[-44  10   1  -7   7 -44 -34  52  -9  22 -66 -35  11 -41 -40  14 -51 -15
  49  -8 -26  11  53 -26   7  -7 -13 -12  21  40  21  -3 -12]  <97>
[ 44  17   3   4 -10  31 111 -64  21  54  65 -62 -28  63  38  11 -75  21
 -23  23  -2  91 -41 -22  34   3  40 -39  -7  -5  35  -2  21]  <97>
[-46   2  -6   3   4 -33 -68  11  -2  28  11 -11  13  92  10 -45  37 -52
 -16   2  -6  69 -14 -15  38  26 -21  13   7 -29  36  -4   6]  <42>
[-22  37  50  99 -30 -93  56 -56 -96 -22  -4  45 -54  71 -31  -6  86  -8
 -69  14   1  16 -33 -33  53  -4  58 -65 -16  -1 -85  12 -13]  <155>
[  9  22  21   1  36 -85  21  45 -48 -38 -96 -40  22 -91 -51  30 -84   7
 -24  48 -59  23  59  29 -53  13  -6 -48  38   5  -8  65  33]  <29>
[-42  17  -1   7  10  40 -30 -46   7   9  -9   7  -7 -21 -97   7 -11 -39
  33  17  -6  34  -9 -30 -15 -24  12   7  -9 -39  -2 -10  41]  <42>
[-38  28  -3  13   4 -26 -28 -56 -15   8  25 -17  -8  27  36 -66  27 -48
 -32  13 -22  30  -5 -23  18  14 -55   0 -53 -73   4 -17  10]  <140>
[  3  22 -11 -17   9 -22  32  62  -4   9 -47 -33  17  -3 -89  48 -78 -14
  80  16 -67  70  13  -4 -39   9  15 -46  34  54  40  72  15]  <97>
[-66  39 -42 -16  23  89 -51 -21 -10  27  35 -21 -43  38   5  17 -69 -36
   6   4 -11  44   4 -21 -61  -7 -23 -20 -17  25  16 -68 -13]  <190>
[-40  32  17   2   1  20  -7 -19   1  14  24 -15 -17  21 -34  11 -21 -39
  40  31   8  55 -13 -50  47 -41 -36 -32  27 -28  36  11 -31]  <97>
[ 15  17  -2  50 -39 -59 -31  10 -26  19 -31   7  -1  -1  -8 -10 -20  27
  20  -3  61 -43 -33 -13   8  14  68 -26   7 -32 -25  31  21]  <155>
[-11 -23  62  21  19   8  44  -9 -33  -4  29  36 -24  52   0  -2  62  22
 -30 -19  11  31  17 -55   9  -4 -29  21  19  21  -5 -15 -43]  <187>
[ 55  40  74   1 -43 -47  83 -56  48 -13  89 -15  41  88  51 -70  48  59
 -38 -49  38 -41 -49 -18  42  37  31  22  -4 -72   6  62   7]  <139>
[ 16 -46 107  36  15 -42  25 -86 -31  24 -35  15 -25 -31 -33  17 -20  45
 -16 -17   7  25  10   2 -11   7 -42 -36 -62 -33  -2  20  23]  <139>
[-44   7  16 -14  47  31  16 -12  10 -44 -36  35  16 -17 -50 -13 -51  11
  16 -11  -3  -2  17 -35 -44 -47 -38  42 -12 -42   0  -9   9]  <148>
[-41 -30  75 -26  -3 -52  31  33  15 -24 -75  23  39  32   6  34  74  46
  60 -46 -16   9  10 -58  12  -8 -25  21  37  42  27  43 -36]  <29>
[-53  57 -48 -29 -14 -78  40   8  -7   2 -34   7  52  -5 -53 -15 -38 -45
  38 -13 -58  10  39   9 -21 -13  -4 -15  10 -41  40  58 -10]  <187>
[ 29 -13  -4  -5   1   7 -42  -5 -10   2  53  -4   7   3  63 -10  51  31
 -62  -7  36  16  10   4   2  38 -46  18  -3 -43  20 -54 -40]  <140>
[  0  53   4  36  14   4  50 -12 -24 -16 -46   4 -10 -38 -21  12  10   4
  31  37   2 -38 -21 -21 -38  -6   8   4  12  -6 -23  14  -5]  <42>
[-29  17   6 -62 -18 -25 -75  12  41  -4  33 -23  22   5 -20 -42 -23 -18
  26  18 -35  18  24  -4 -22 -24 -38 -25  -4  -4   3  13  47]  <148>
[-33  24  -6 -20   6  32 -43   4 -10  -8  66   0   1  33   9 -13 -33 -15
  29   1  11  63   1 -35 -64  10 -73 -29  12 -52  28 -23   0]  <29>
[-42 -25 -16 -38  12  76 -29  -9  20   1 -13  49  -3  20 -40  15  17 -41
  28  21   8  28   0  -8  17 -68 -33   0 -31 -45  43   2  12]  <140>
[  10   17  -25   15  -11   41 -113  -17   43   32   26    6  -17  -16
  -15  -34  -57   13   25  -13   87  -21  -49  -11  -12  -10  -43  -21
  -19  -67   30  -42    5]  <190>
[-12  47   7  28  -9 -27 -33 -27 -26  27   2   5   4  -8 -42 -18 -73  57
 -27 -13  38  39  33  10 -52  12  -7 -65  21 -12   1 -42   1]  <187>
[-21 -16   4 -14  11   1  11  11  13 -11   1  30   3  17   1 -19 -36 -27
  24 -22 -11  -2 -12 -32 -33 -30 -50  27 -52 -29  29   0   7]  <148>
[ 59  -6  77  60  14 -34  38 -85 -36  14  14  10 -35  -6   6 -18 -15  28
 -89   3  31  -2 -50  -8  11   9  50  -8 -41 -37 -53   1  45]  <148>
[ -26  -18   29  -24  -14   -2 -112   22   34    2    2   18   43  -15
  -36   -7   -7  -35   61   -6   -6   -1   -7   26  -25    3  -42  -16
  -35  -16   62   -6   33]  <7>
[ 14  32  61  11  49  29  43 -39   3  -3  51 -13  38  -4 -26   4 -38  16
 -12 -45  13   6   1   2 -21  41  -6  55  -7 -36  38   2 -28]  <7>
[ -8  49 -82  -3  14 -50 -14  30 -24   6 -79 -28  -4  -9 -54   1 -48 -40
  15  14 -46   8 -21   3   3  -5  42 -48  38   1 -12  52  24]  <190>
[  0  19 -29   2  45 -30 -10  32 -21   8 -52   2  29  -8 -43 -15 -41 -10
  18  -6 -41  64  38  53 -64  31 -60  13  17  35 -21  40  11]  <181>
[-29 -56  48 -12  -3 -66   4  43 -10   9 -74  30   7  27 -33 -10  21  50
  17 -22  10  42  51 -51  44 -38 -31 -25  30  13  -9   6 -10]  <97>
[  54  -26   12   30  -56 -112  -10   26  -71   41  -36    6   -9  -39
  -11   29  -21   98  -15   30   33    0   29   28  -25   32   62 -109
   47    3  -30   -4   28]  <187>
[  61  -20  101   -3  -64 -101  -90  -27   38   17   20  -30   18    7
   37  -12   -1   50  -40  -28   25   16  -38   16  -38   62   17  -58
   -9   -4  -13   32   29]  <97>
[ -3 -36  28 -15   2  56 -99 -38  -7  -3   1  29   7 -68 -31  31  11   8
  20 -16  46  22 -17 -28 -56 -13 -27 -14  40 -35 -14 -25  -5]  <42>
[-65  18  51 -19  31  37 -75 -23 -13   8  13 -23 -20  29 -37 -29  -5 -72
  52 -43 -12  39 -31 -81 -32 -10 -63 -24 -27 -23   5 -22  20]  <181>
[ 25  18 -22  15 -21 -29  47   0 -18  -9 -46  55  72 -38 -44  34  30  37
  40  42  28 -25 -17  36  33  -9  80  15  71 -49   2  65  13]  <7>
[-20 -48  62  -2 -35 -56   1  34   2   8 -25  14  25  73  -2 -26  22  41
  38 -72   5  14  -4 -51  11  10  20 -28 -15  34  10  32  11]  <155>
[  59  -14   61    9  -38 -102   10  -37    7   27  -16  -13    5  -37
    9  -27   19   70   17    7   17  -26  -18   11   10   28   13  -66
  -22  -41  -29   21   68]  <29>
[-32  -3 -41 -28  15  86 -75 -11  29  -7  -6   3  27 -30 -19  22 -33 -40
  46  41 -11  18 -15  28 -11 -26   9   8  13  -6  40 -32  47]  <7>
[ 15  19 -62 -17   7  13  56 -19  -1 -39  10  30   4 -44  36 -36   5  21
 -31  61 -11   7  39   2 -57 -31 -72  15  28 -42 -30 -10   0]  <187>
[-65  21  29 -36  76  38  -6 -66 -28 -25 -22  -9   3 -48 -87  30  -4  -1
   7 -17 -40  55  53 -32 -28  -7 -35  -5   6 -33 -10 -74 -23]  <97>
[-13  31  -1 -12   2 -81 -31  -6  -5  -1 -39  21  27  -2 -11 -40  36  -9
  44   1 -20   7   5  64  10  -9 -95 -57   6 -18 -16  29 -22]  <181>
[-34  17 -28   3  16   8 -26  52  14  -2 -29  26   1  27 -44 -49 -21 -33
  -5   5   3  40  30 -31 -54 -27 -81  24 -22  -1  12  -3  18]  <42>
[-20  21  31  -5  22  46 -53 -53  47 -18  59 -34   5 -46 -19 -57 -36 -36
  93 -35 -22 -12 -26 -38 -25  15 -67  22 -11 -42  -7 -13   4]  <97>
[ 10 -21  -6   7  19  31 -31  45 -20  56  62   2   6  40  23 -34 -32 -12
  -8  50  43  47  25  26  55  -2 -48 -14   0 -24  67 -31  14]  <7>
[-30 -21  85   2 -12  -1  13  -2  -2   1 -15  13   5  21 -42  13   6  38
   4 -33  24  18  21 -77  14 -19  42   9  28  17 -21   2   3]  <97>
[-42   0 -12  25  15  20   4  -3   2 -32 -16  31   0   7 -28 -47 -16  -8
  29 -16  14  16   3 -56  -8 -34 -64  14 -24 -40   1 -10  -3]  <155>
[  2  34 -32  20  48  -4  24  55 -71 -37 -40 -13   5 -47 -16  -8 -39 -51
 -25  67 -39  26  22  26 -24 -10 -47 -35  28   1  -5  11   8]  <181>
[ -3 -11  21 -21  -3 -16 -72 -17  11  -9  -6  -5   8 -31  -8   1  11  23
  49  42  14  31 -12  -5  -6  -2 -53 -52  24 -59  15  -6  34]  <29>
[-43  40 -69 -42   4 -98 -20  60  10 -15 -96 -15  20  50 -68 -34 -23 -54
   6  31 -54  63  14 -22 -21 -32 -30 -25  30 -55   2  87  41]  <42>
[ 54  25  20  10  18 -15 -77 -18  -6  48  36 -10 -12  26  32 -27  -8  25
 -25  21  54  14 -25  56   0  32 -39 -43  -1 -21   3 -16  12]  <7>
[ 10 -28  66 -15  27   5  66  20 -34   6 -21   0  34   8  -4  11  53  65
 -45   2  17  28  47 -46   6  13  37  37  60  20 -12  11  -5]  <42>
[ 21 -37  79  34  13 -29  40  27 -16  -5   1   3  -1  18 -60   3  46  67
  15 -23  26  25  22 -53  52   9 -14   7  19  21   3  24 -29]  <155>
[  62  -19    4   77  -75 -102   -7  -12   -9   75  -54  -13  -19  -42
    1   30   -3   33   35    5   22  -11  -36    5   33   30   41  -21
   -8   41   -4   61   38]  <139>
[ 15  25 -64  24 -29 -59  11  27 -16   0 -59  -6  22 -25 -65  21 -54   5
  82  14 -57  21  -7  50 -33  24  23 -60  21  25  12  66  46]  <139>
[ 36 -61 103  41 -28 -28 -46 -25  13  41 -32 -29  -2 -92 -41  27 -40   4
  30 -28  32  -6 -34 -38   1  10  12   0 -31   2   9  28  48]  <181>
[-26  55 -89   0  33  -9 -51  -9 -42  20 -88  -8  -8  -6 -48  22 -70 -55
  -5  -9 -30  39 -36  19 -16  -9  51 -55  46  10 -15  33   8]  <190>
[ 38  25 -17  -2   4 -13  23  37  13 -34 -16 -18  10 -26  -4 -13 -53  -8
  20  13 -39 -20 -11  17 -64  22  14  -9   2  17 -20  30  33]  <97>
[  25   28   47   26   -7 -114  -50    0  -44   17  -97  -37   14  -15
  -17    3  -15   12  -23    0   19    8  -48  -13  -23   42   41  -62
   11  -40  -16   40   45]  <181>
[ 38  25  71   3  17 -38 -35 -29   4  26 -73 -24  12 -61  -2 -16  12  68
 -20   1  73 -69 -13  27  33  -4   9 -48 -12 -28  -9 -44  27]  <181>
[ -41   51  -40  -29  -15 -110   17   81    0  -51  -70   -3   49   45
    0  -43   17    3   22   45  -58    8   42   44  -16   -8  -50  -32
   35   -3  -13   48    6]  <181>
[  3 -44  58 -14  29 -40   8 -52 -37 -12  -6  -4  11  36  13  46  31  49
   1 -31  -6  49 -44 -22  54  14  30 -16  61 -42   7   9 -42]  <148>
[ 84   1  14  17 -24 -69  59  -3 -32  45 -18 -35  10  -6  16  13 -13  99
 -24  13  53  20 -22   0 -10  47  41 -55   6 -47   1 -17  37]  <181>
[  6 -11  42 -20   7 -59  12   9 -23   5 -85  22  20 -36 -74  51  43 107
  14 -25  19  -2  35 -23  -7  -1  10 -39  44   8 -10   5 -35]  <190>
[  0  32  34  17  49  27  72  -5 -17  17   1  13  14 -14 -78  47 -37  78
  73 -27  12  -6  26   8  -3   5  14  29  29  36  13  -7 -48]  <148>
[  3   9 -30 -28  -9  59 -49  20   1  18  45 -35  11 -43   7  26 -33 -21
  90  12 -19 -14   1   7 -54  32 -27 -16 -12   7  63 -24  21]  <139>
[ 53   1 -42  18 -38 -93 -28  30  -8  26 -28 -34 -15 -11  28   5 -42   9
   6  25   4   4 -26   9 -15  36  30 -32  19 -21 -22  29  27]  <97>
[ 82  17  30  55 -59  -8  50 -37  -8  10  74  17  27  -1  14 -44  31  62
 -35 -27  45  -8 -39   2  19  37  36 -36   1   4  -4  -1  33]  <139>
[-54 -49  43   8  -8 -29  47   1 -48 -12 -25  33  24  10 -38  23  20  38
  20 -26 -32  17  38 -24  35  -6  46 -13  48  21 -21  20 -25]  <190>
[ -3   5 -14   0 -12  24  -6 -19 -13 -37  76   4 -13 -12  -4  15 -55  21
  32  48  -3  32  -8  -9 -48 -13 -31 -18  34 -54 -13  -7  -4]  <148>
[-38   0  -9 -76   9 -67 -56  66 -25 -13 -34 -41  11   7 -18  39 -17 -18
  31   7 -54  13  47  12 -21  10  19 -48  57  -3  -4  34  18]  <29>
[ 22  35 -12 -57  32 -12  22  32  -6 -17 -22 -67  32   2  -9  -3 -11 -19
 -44 -15 -45  17  -5 -16 -26  22  39 -29  28   0  26   5  22]  <42>
[  45   21   -7    0  -40   16  -51  -10   69   31   46  -58  -22   44
   12  -12 -100  -33  -54   46   59   29  -64   12   31  -31   56  -20
   32  -47   22   70   52]  <42>
